Here is a tiny trained network, its code and every weight. The questions are about switching its units off for an input and a class, where a switched-off unit gives its printed mean instead of its output.

import numpy as np


def w(rows, s, z=0):
    codes = np.array(rows[::2]) - 128.0
    scale = np.full(codes.shape[1], s)
    scale[-1] = z or s
    return codes * scale


def f(y):
    return y / 2 * (1 + np.tanh(0.7978845608 * (y + 0.044715 * y**3)))


def log_softmax(a):
    a = a - a.max(-1, keepdims=True)
    return a - np.log(np.exp(a).sum(-1, keepdims=True))


def net(x, mask):
    res = np.array(x, float).reshape(1, 6) / 4 @ E
    y = f(res @ A[0][:, :-1].T + A[0][:, -1])
    res = res + np.where(mask, y, B[0][:, -1]) @ B[0][:, :-1]
    return log_softmax(res[-1] @ U[:, :-1].T + U[:, -1])


A, B = {}, {}
E = w([
[215,155,75,28,175,112],'x0',
[58,43,124,49,168,157],'x1',
[128,148,157,110,132,138],'x2',
[130,133,153,125,150,119],'x3',
[91,137,138,72,52,9],'x4',
[130,117,119,136,129,122],'x5',
],0.014)
A[0] = w([
[117,95,155,183,128,209,191],'n0',
[57,117,157,204,73,57,203],'n1',
[176,176,135,173,110,114,255],'n2',
[202,126,107,25,96,3,114],'n3',
[50,110,165,110,72,61,123],'n4',
[114,81,159,221,129,183,212],'n5',
[66,121,150,98,141,124,125],'n6',
[82,138,170,114,58,39,179],'n7',
[215,101,102,62,185,192,163],'n8',
[201,133,99,168,126,109,250],'n9',
[194,157,96,93,172,171,148],'n10',
[155,133,163,135,98,210,196],'n11',
[173,197,148,176,119,96,252],'n12',
[35,13,123,33,166,167,210],'n13',
[137,115,144,181,173,150,246],'n14',
[201,163,56,104,211,148,169],'n15',
[125,110,109,84,185,139,110],'n16',
[81,88,113,144,104,206,208],'n17',
],0.011,0.0074)
B[0] = w([
[57,182,167,115,202,178,207],'n0',
[132,92,208,152,68,128,246],'n1',
[133,220,121,197,75,177,215],'n2',
[50,189,60,63,120,17,245],'n3',
[156,100,178,75,83,101,212],'n4',
[63,179,162,148,136,179,226],'n5',
[137,113,152,88,129,122,161],'n6',
[136,64,133,150,48,64,236],'n7',
[174,81,65,145,184,128,206],'n8',
[150,201,100,170,126,146,200],'n9',
[151,92,40,169,128,130,187],'n10',
[114,149,126,170,154,163,178],'n11',
[143,189,115,184,64,103,226],'n12',
[114,33,143,9,189,135,252],'n13',
[110,173,181,164,158,211,196],'n14',
[172,121,49,162,127,136,207],'n15',
[127,108,88,86,155,143,161],'n16',
[113,118,173,124,164,158,193],'n17',
],0.011,0.018)
U = w([
[89,207,206,192,119,195,243],'0',
[135,106,233,209,14,87,249],'1',
[25,110,218,117,229,157,197],'2',
[127,23,254,82,73,115,28],'3',
[233,155,85,215,148,151,172],'4',
[76,210,88,136,84,46,10],'5',
[201,37,92,129,208,174,13],'6',
[56,110,99,45,151,62,46],'7',
],0.0096,0.0016)

Each question gives the input, the list of numbers given to net, and the class t.
The units are the neurons (one row each of A and B). Each row of codes is followed by its name. A weight is (code - 128) times the scale printed after its matrix; where a second scale follows, it is the last column's (A, B and U).
mask holds one flag per neuron, in row order. A switched-off neuron (its flag False) gives its mean, the last column of its row in B, instead of its output. The means were averaged over made-up inputs and are rounded, as every weight is.
A unit's drop is (log p(t) with every unit on - log p(t) with that unit switched off) / (log p(t) with every unit on - log p(t) with every unit switched off).
The circuit of an input: a set's keep is (log p(t) with only the set's units on - log p(t) with every unit switched off) / (log p(t) with every unit on - log p(t) with every unit switched off). Starting from the 12 units with the biggest drops (on a tie, the unit counted first), units are removed one at a time, each time the one whose removal leaves the highest keep (on an exact tie, the one counted first), for as long as the keep stays at least 0.8.
units of the circuit, in order: the units of the circuit, biggest drop first
top k neurons: the k neurons with the biggest drops, biggest first
drop of u: that unit's drop, to one decimal
input [8,2,8,-5,0,-5], class 6: units of the circuit, in order	n8
input [1,8,8,-1,-2,3], class 6: units of the circuit, in order	n8; n3
input [0,-4,-3,-1,8,6], class 1: top 3 neurons	n1; n7; n4
input [1,-3,5,2,-7,8], class 4: top 2 neurons	n15; n8
input [5,1,3,-8,-5,6], class 6: top 3 neurons	n12; n8; n2
input [-8,0,-5,6,0,2], class 0: top 4 neurons	n5; n0; n13; n14
input [-6,2,-3,3,0,-8], class 2: top 2 neurons	n0; n5
input [1,4,-5,-4,-7,4], class 6: top 2 neurons	n8; n15
input [0,7,-5,-1,7,1], class 3: top 2 neurons	n4; n7
input [3,1,-5,7,-5,6], class 6: top 3 neurons	n12; n2; n8
input [1,-1,6,2,-7,4], class 4: top 3 neurons	n8; n15; n10
input [-6,1,3,-7,-2,-7], class 2: top 2 neurons	n12; n2
input [0,-2,-6,8,8,-5], class 1: drop of n7	1.4
input [-8,3,8,8,2,2], class 3: drop of n1	0.0
input [-6,1,-8,7,-1,3], class 2: units of the circuit, in order	n12
input [-5,1,1,0,6,8], class 3: drop of n12	0.1
